Here is a tiny trained network, its code and every weight. The questions are about switching its units off for an input and a target symbol, where a switched-off unit gives its printed mean instead of its output.

import numpy as np


def w(rows, s, z=0):
    codes = np.array(rows[::2]) - 128.0
    scale = np.full(codes.shape[1], s)
    scale[-1] = z or s
    return codes * scale


def f(y):
    return y / 2 * (1 + np.tanh(0.7978845608 * (y + 0.044715 * y**3)))


def softmax(a):
    e = np.exp(a - a.max(-1, keepdims=True))
    return e / e.sum(-1, keepdims=True)


def log_softmax(a):
    a = a - a.max(-1, keepdims=True)
    return a - np.log(np.exp(a).sum(-1, keepdims=True))


def net(x, mask):
    ids = ['ΛΞΣαδεζηθπψ'.index(c) for c in x.split()]
    T = len(ids)
    res = E[ids] + P[:T]
    r = res
    for j in range(3):
        rows = slice(2 * j, 2 * j + 2)
        q, k, v = (r @ M[0][rows].T for M in (Q, K, V))
        z = softmax(np.where(np.tri(T) > 0, q @ k.T / 2**0.5, -1e9)) @ v
        o = O[0][rows]
        res = res + np.where(mask[j], z, o[:, -1]) @ o[:, :-1]
    y = f(res @ A[0][:, :-1].T + A[0][:, -1])
    res = res + np.where(mask[3:11], y, B[0][:, -1]) @ B[0][:, :-1]
    return log_softmax(res[-1] @ U[:, :-1].T + U[:, -1])


Q, K, V, O, A, B = {}, {}, {}, {}, {}, {}
E = w([
[214,3,131],'Λ',
[204,73,82],'Ξ',
[224,118,97],'Σ',
[36,163,121],'α',
[113,191,155],'δ',
[107,125,177],'ε',
[84,179,167],'ζ',
[80,179,172],'η',
[216,104,94],'θ',
[215,55,107],'π',
[220,55,116],'ψ',
],0.016)
P = w([
[254,238,244],'0',
[189,151,151],'1',
[174,134,146],'2',
[177,137,122],'3',
[182,142,106],'4',
[194,161,86],'5',
],0.0095)
Q[0] = w([
[11,81,130],'H1',
[180,8,15],'H1',
[186,143,144],'H2',
[179,126,96],'H2',
[94,120,109],'H3',
[197,85,154],'H3',
],0.014)
K[0] = w([
[39,49,80],'H1',
[241,121,218],'H1',
[228,102,163],'H2',
[119,231,172],'H2',
[149,93,50],'H3',
[224,222,246],'H3',
],0.011)
V[0] = w([
[213,243,123],'H1',
[193,31,103],'H1',
[65,155,121],'H2',
[78,106,113],'H2',
[66,208,145],'H3',
[84,249,70],'H3',
],0.011)
O[0] = w([
[129,117,182,246],'H1',
[203,254,115,84],'H1',
[212,154,135,79],'H2',
[168,177,55,61],'H2',
[171,33,129,145],'H3',
[93,42,191,118],'H3',
],0.0098,0.012)
A[0] = w([
[54,130,184,41],'N1',
[38,116,215,145],'N2',
[2,160,203,14],'N3',
[11,75,133,65],'N4',
[70,138,175,254],'N5',
[160,85,181,100],'N6',
[26,84,195,56],'N7',
[152,92,156,50],'N8',
],0.0096,0.008)
B[0] = w([
[195,162,33,161],'N1',
[66,189,105,248],'N2',
[166,113,2,170],'N3',
[171,193,158,198],'N4',
[109,78,170,228],'N5',
[74,133,37,200],'N6',
[148,209,117,230],'N7',
[158,216,5,156],'N8',
],0.0093,0.017)
U = w([
[38,177,125,99],'Λ',
[46,128,204,190],'Ξ',
[74,86,228,181],'Σ',
[105,3,136,222],'α',
[155,97,82,90],'δ',
[243,97,93,144],'ε',
[190,153,168,90],'ζ',
[217,187,118,3],'η',
[192,158,180,106],'θ',
[134,96,70,48],'π',
[183,121,175,149],'ψ',
],0.012,0.011)

Each question gives the input, a string of symbols that net reads in full, and the target symbol t.
The units are the heads (2 rows each of Q, K, V and O) and the neurons (one row each of A and B). Each row of codes is followed by its name. A weight is (code - 128) times the scale printed after its matrix; where a second scale follows, it is the last column's (O, A, B and U).
mask holds one flag per unit, heads first, then neurons. A switched-off unit (its flag False) gives its mean, the last column of its rows in O or B, instead of its output. The means were averaged over made-up inputs and are rounded, as every weight is.
A unit's drop is (log p(t) with every unit on - log p(t) with that unit switched off) / (log p(t) with every unit on - log p(t) with every unit switched off).
The circuit of an input: a set's keep is (log p(t) with only the set's units on - log p(t) with every unit switched off) / (log p(t) with every unit on - log p(t) with every unit switched off). Starting from all 11 units, units are removed one at a time, each time the one whose removal leaves the highest keep (on an exact tie, the one counted first), for as long as the keep stays at least 0.8.
circuit, biggest first: the units of the circuit, biggest drop first
top k neurons: the k neurons with the biggest drops, biggest first
heads that matter: for each layer, one digit per head in row order, 1 if its drop is at least 0.15 and else 0, layers parted by /
input α ζ ε ε ψ, target ε: circuit, biggest first	[H1, H3, N2]
input α π π, target ε: top 2 neurons	[N2, N5]
input ε π α θ ε ε, target Σ: heads that matter	100
input α δ Λ, target ε: circuit, biggest first	[H1, H3, N2]
input δ α ε Σ, target Λ: heads that matter	101
input ε Λ ε δ ε Ξ, target α: heads that matter	000
input θ α δ α Λ, target Σ: circuit, biggest first	[H2, N3, N1]
input Σ ε α Ξ ε Λ, target Ξ: top neuron	[N3]
input δ π ε α ε Λ, target Λ: top 2 neurons	[N6, N2]
input Λ π ψ ψ, target η: top 2 neurons	[N5, N2]
input α α Ξ, target ε: top 3 neurons	[N5, N2, N8]
input Σ Λ η Ξ, target Ξ: circuit, biggest first	[H2, N3]
input α α θ, target ε: circuit, biggest first	[H1, N2, H3]
input ε η Λ θ, target α: circuit, biggest first	[N7, N4]
input δ ε α θ, target Λ: top 3 neurons	[N6, N2, N8]
input Λ π Λ θ π, target η: circuit, biggest first	[H1]
input ψ θ π, target θ: heads that matter	101
input ε ε α ε π, target α: heads that matter	000
input ψ ψ α Λ Λ ψ, target θ: heads that matter	111
input Λ Σ Σ ε α Ξ, target η: heads that matter	101
input ε ε ε δ ε ψ, target α: circuit, biggest first	[N7, N4]
input ε ε ψ α α Λ, target α: top 3 neurons	[N7, N1, N4]
input Λ δ ε α Λ, target η: top neuron	[N5]
